Below are the code and all the weights of a small trained network. Each question names an input and a class and asks about switching units off, where a switched-off unit gives its printed mean instead of its output.

import numpy as np


def w(rows, s, z=0):
    codes = np.array(rows[::2]) - 128.0
    scale = np.full(codes.shape[1], s)
    scale[-1] = z or s
    return codes * scale


def norm(h):
    return h / np.sqrt((h * h).mean(-1, keepdims=True) + 1e-5)


def f(y):
    return y / 2 * (1 + np.tanh(0.7978845608 * (y + 0.044715 * y**3)))


def log_softmax(a):
    a = a - a.max(-1, keepdims=True)
    return a - np.log(np.exp(a).sum(-1, keepdims=True))


def net(x, mask):
    res = np.array(x, float).reshape(1, 5) / 4 @ E
    u = 0
    for l in range(2):
        y = f(norm(res) @ A[l][:, :-1].T + A[l][:, -1])
        res = res + np.where(mask[u : u + 13], y, B[l][:, -1]) @ B[l][:, :-1]
        u += 13
    return log_softmax(norm(res)[-1] @ U[:, :-1].T + U[:, -1])


A, B = {}, {}
E = w([
[150,161,92,124,59,112,197,65],'x0',
[68,59,106,68,103,162,129,146],'x1',
[128,153,142,130,7,111,117,178],'x2',
[203,132,46,118,70,162,122,219],'x3',
[116,44,182,98,111,138,23,58],'x4',
],0.0017)
A[0] = w([
[93,60,150,113,188,142,114,79,166],'0.n0',
[128,129,128,127,128,127,128,129,126],'0.n1',
[104,163,221,177,167,88,108,120,55],'0.n2',
[78,122,197,122,136,121,91,178,14],'0.n3',
[128,130,128,127,128,128,129,128,126],'0.n4',
[167,100,121,122,249,162,73,149,5],'0.n5',
[140,107,114,112,123,140,126,132,98],'0.n6',
[137,151,114,137,152,133,142,141,126],'0.n7',
[91,122,136,140,253,131,144,124,160],'0.n8',
[88,152,130,127,123,111,183,71,70],'0.n9',
[102,58,169,116,114,137,49,65,130],'0.n10',
[128,130,128,126,128,127,129,129,127],'0.n11',
[147,114,97,120,100,138,119,158,146],'0.n12',
],0.0051,0.0011)
B[0] = w([
[200,192,154,112,112,95,120,143,233],'0.n0',
[129,127,127,129,129,126,127,128,128],'0.n1',
[95,95,96,45,149,193,119,177,190],'0.n2',
[97,64,61,104,62,174,163,121,152],'0.n3',
[128,127,128,130,129,129,126,127,128],'0.n4',
[201,216,188,182,125,56,109,79,212],'0.n5',
[119,122,114,109,125,136,141,149,129],'0.n6',
[122,119,164,125,113,111,83,112,139],'0.n7',
[169,180,168,77,162,111,80,186,239],'0.n8',
[143,125,175,151,169,101,134,48,158],'0.n9',
[224,253,235,97,244,42,94,97,253],'0.n10',
[128,128,129,130,129,130,126,127,128],'0.n11',
[128,117,123,108,169,148,112,171,153],'0.n12',
],0.0037,0.0029)
A[1] = w([
[131,145,145,173,148,103,162,38,2],'1.n0',
[123,131,158,111,216,129,116,118,186],'1.n1',
[117,121,90,159,88,145,134,147,182],'1.n2',
[123,174,108,187,105,114,164,142,178],'1.n3',
[184,180,123,195,126,112,105,152,133],'1.n4',
[148,97,151,105,110,132,66,90,134],'1.n5',
[125,123,135,126,122,126,124,130,112],'1.n6',
[80,129,133,99,108,137,177,69,120],'1.n7',
[87,135,192,159,126,96,102,145,77],'1.n8',
[116,113,140,121,118,134,136,95,53],'1.n9',
[174,108,160,101,131,120,42,92,155],'1.n10',
[113,141,176,106,254,122,117,119,199],'1.n11',
[136,127,117,152,97,127,116,127,144],'1.n12',
],0.0053,0.0015)
B[1] = w([
[52,38,37,201,89,208,157,107,151],'1.n0',
[203,207,169,103,46,91,107,188,202],'1.n1',
[154,140,146,45,180,148,34,153,138],'1.n2',
[156,146,214,105,178,94,64,121,156],'1.n3',
[152,176,252,97,149,53,161,84,196],'1.n4',
[182,210,167,132,212,67,203,150,152],'1.n5',
[134,136,111,129,135,123,153,130,124],'1.n6',
[146,141,200,222,214,57,142,83,126],'1.n7',
[120,122,82,95,104,158,130,178,138],'1.n8',
[128,130,115,206,154,105,193,148,112],'1.n9',
[177,197,152,107,157,95,189,180,211],'1.n10',
[228,214,200,84,67,84,70,203,253],'1.n11',
[138,140,141,78,189,135,130,150,129],'1.n12',
],0.003,0.0049)
U = w([
[224,235,234,100,141,68,103,141,212],'0',
[73,41,3,77,97,227,93,190,105],'1',
[52,66,116,237,143,122,190,16,5],'2',
],0.0066,0.0017)

Each question gives the input, the list of numbers given to net, and the class t.
The units are the neurons (one row each of A and B). Each row of codes is followed by its name. A weight is (code - 128) times the scale printed after its matrix; where a second scale follows, it is the last column's (A, B and U).
mask holds one flag per neuron, layer by layer. A switched-off neuron (its flag False) gives its mean, the last column of its row in B, instead of its output. The means were averaged over made-up inputs and are rounded, as every weight is.
A unit's drop is (log p(t) with every unit on - log p(t) with that unit switched off) / (log p(t) with every unit on - log p(t) with every unit switched off).
top k neurons: the k neurons with the biggest drops, biggest first
k most important neurons of layer l: the k neurons of layer l with the biggest drops, biggest first
drop of u: that unit's drop, to one decimal
input [8,-1,6,-6,2], class 2: top 2 neurons : 0.n8, 1.n0
input [8,0,0,8,-2], class 1: 3 most important neurons of layer 0 : 0.n10, 0.n5, 0.n0
input [6,-5,2,-1,-4], class 2: top neuron : 0.n10
input [0,-3,7,-7,-5], class 2: top 2 neurons : 0.n10, 0.n8
input [2,4,8,0,-2], class 1: top 3 neurons : 0.n10, 0.n5, 1.n11
input [3,0,6,-2,2], class 2: top 2 neurons : 0.n8, 1.n11
input [6,-1,0,6,4], class 1: top 3 neurons : 0.n10, 0.n5, 0.n0
input [4,-8,2,-3,-5], class 2: 3 most important neurons of layer 0 : 0.n10, 0.n8, 0.n0
input [7,-8,5,-4,-7], class 2: 2 most important neurons of layer 0 : 0.n10, 0.n8
input [8,6,1,3,-2], class 1: 2 most important neurons of layer 0 : 0.n10, 0.n5
input [-8,-3,6,-4,-6], class 1: drop of 0.n10 : 0.3
input [8,0,-1,0,-6], class 2: drop of 1.n11 : 0.1
input [6,2,-2,5,-5], class 1: drop of 0.n5 : 1.0
input [6,3,0,1,-1], class 2: top neuron : 1.n7
input [6,7,6,-3,-8], class 2: drop of 1.n1 : 0.1
